Here is a tiny trained network, its code and every weight. The questions are about switching its units off for an input and a class, where a switched-off unit gives its printed mean instead of its output.

import numpy as np


def w(rows, s, z=0):
    codes = np.array(rows[::2]) - 128.0
    scale = np.full(codes.shape[1], s)
    scale[-1] = z or s
    return codes * scale


def norm(h):
    return h / np.sqrt((h * h).mean(-1, keepdims=True) + 1e-5)


def f(y):
    return np.maximum(y, 0)


def log_softmax(a):
    a = a - a.max(-1, keepdims=True)
    return a - np.log(np.exp(a).sum(-1, keepdims=True))


def net(x, mask):
    res = np.array(x, float).reshape(1, 2) / 4 @ E
    u = 0
    for l in range(3):
        y = f(norm(res) @ A[l][:, :-1].T + A[l][:, -1])
        res = res + np.where(mask[u : u + 6], y, B[l][:, -1]) @ B[l][:, :-1]
        u += 6
    return log_softmax(norm(res)[-1] @ U[:, :-1].T + U[:, -1])


A, B = {}, {}
E = w([
[214,153,143,44,56,158,111,57],'x0',
[152,3,60,220,42,74,159,116],'x1',
],0.00058)
A[0] = w([
[86,70,78,254,165,87,181,147,81],'L0N1',
[131,153,184,123,184,150,124,84,144],'L0N2',
[85,165,194,131,205,136,127,141,134],'L0N3',
[155,49,76,153,71,91,178,77,244],'L0N4',
[163,211,196,56,122,193,75,68,62],'L0N5',
[133,119,127,111,142,108,132,122,119],'L0N6',
],0.00098,0.0011)
B[0] = w([
[153,179,196,46,110,188,85,45,199],'L0N1',
[112,113,150,104,71,143,100,166,168],'L0N2',
[126,148,128,107,39,137,93,140,180],'L0N3',
[86,215,160,63,155,162,80,188,252],'L0N4',
[49,81,121,252,147,88,134,120,188],'L0N5',
[117,140,136,139,108,107,123,127,128],'L0N6',
],0.0012,0.0017)
A[1] = w([
[97,161,171,156,225,142,123,186,19],'L1N1',
[153,76,108,184,120,113,191,73,2],'L1N2',
[90,136,75,222,254,76,185,199,103],'L1N3',
[91,190,183,86,89,159,71,135,253],'L1N4',
[177,17,92,171,66,155,116,81,117],'L1N5',
[145,6,84,220,82,101,115,132,111],'L1N6',
],0.0014,0.0006)
B[1] = w([
[167,120,146,125,74,114,147,55,176],'L1N1',
[78,202,116,95,90,90,116,186,141],'L1N2',
[214,58,137,147,140,163,116,35,175],'L1N3',
[155,65,60,139,131,92,176,178,250],'L1N4',
[59,241,161,90,137,86,138,141,190],'L1N5',
[56,248,147,67,98,86,152,177,195],'L1N6',
],0.0015,0.0022)
A[2] = w([
[107,196,141,105,158,139,112,148,27],'L2N1',
[93,118,90,164,144,119,120,165,170],'L2N2',
[186,140,138,106,88,137,110,1,89],'L2N3',
[87,106,157,198,176,136,104,110,4],'L2N4',
[178,148,117,113,75,121,120,74,125],'L2N5',
[126,177,149,101,174,168,111,132,38],'L2N6',
],0.0025,0.00035)
B[2] = w([
[75,152,135,154,45,49,162,136,250],'L2N1',
[193,126,102,54,154,164,99,116,203],'L2N2',
[106,69,171,232,219,142,172,73,249],'L2N3',
[185,92,201,135,195,181,170,1,192],'L2N4',
[114,100,141,141,220,160,110,120,241],'L2N5',
[93,117,70,137,46,79,114,144,218],'L2N6',
],0.0018,0.0012)
U = w([
[56,210,141,117,45,59,141,159,155],'0',
[150,86,181,174,205,169,151,50,150],'1',
[226,70,32,64,132,162,108,222,121],'2',
[208,192,130,235,69,246,1,207,1],'3',
[207,190,129,234,72,241,7,207,6],'4',
],0.0091,0.0093)

Each question gives the input, the list of numbers given to net, and the class t.
The units are the neurons (one row each of A and B). Each row of codes is followed by its name. A weight is (code - 128) times the scale printed after its matrix; where a second scale follows, it is the last column's (A, B and U).
mask holds one flag per neuron, layer by layer. A switched-off neuron (its flag False) gives its mean, the last column of its row in B, instead of its output. The means were averaged over made-up inputs and are rounded, as every weight is.
A unit's drop is (log p(t) with every unit on - log p(t) with that unit switched off) / (log p(t) with every unit on - log p(t) with every unit switched off).
The circuit of an input: a set's keep is (log p(t) with only the set's units on - log p(t) with every unit switched off) / (log p(t) with every unit on - log p(t) with every unit switched off). Starting from the 12 units with the biggest drops (on a tie, the unit counted first), units are removed one at a time, each time the one whose removal leaves the highest keep (on an exact tie, the one counted first), for as long as the keep stays at least 0.8.
units of the circuit, in order: the units of the circuit, biggest drop first
unit that matters most: the unit with the biggest drop
top k neurons: the k neurons with the biggest drops, biggest first
top k neurons in layer l: the k neurons of layer l with the biggest drops, biggest first
drop when u is switched off: that unit's drop, to one decimal
input [-8,6], class 1: units of the circuit, in order : [L1N3 L2N4]
input [7,-6], class 1: top neuron : [L0N4]
input [6,8], class 0: top 2 neurons in layer 1 : [L1N6 L1N5]
input [-3,-1], class 2: top 2 neurons in layer 0 : [L0N3 L0N5]
input [3,-3], class 2: top 2 neurons : [L1N4 L1N5]
input [-5,-4], class 1: top 2 neurons : [L0N4 L1N6]
input [3,3], class 2: top 3 neurons : [L0N4 L0N5 L1N3]
input [3,0], class 2: top 4 neurons : [L1N4 L0N1 L1N3 L1N1]
input [7,6], class 1: top 4 neurons in layer 2 : [L2N3 L2N5 L2N1 L2N6]
input [1,-1], class 2: top 4 neurons : [L1N5 L0N2 L2N2 L2N1]
input [3,-1], class 2: top 4 neurons : [L1N4 L0N1 L1N1 L1N3]
input [5,4], class 1: top 2 neurons : [L0N4 L0N5]
input [-2,-1], class 2: drop when L0N3 is switched off : 0.4
input [-1,0], class 2: drop when L1N4 is switched off : 0.5
input [7,-4], class 1: drop when L2N4 is switched off : 0.0
input [-1,-2], class 2: unit that matters most : L0N3
input [4,1], class 1: drop when L1N6 is switched off : 0.7
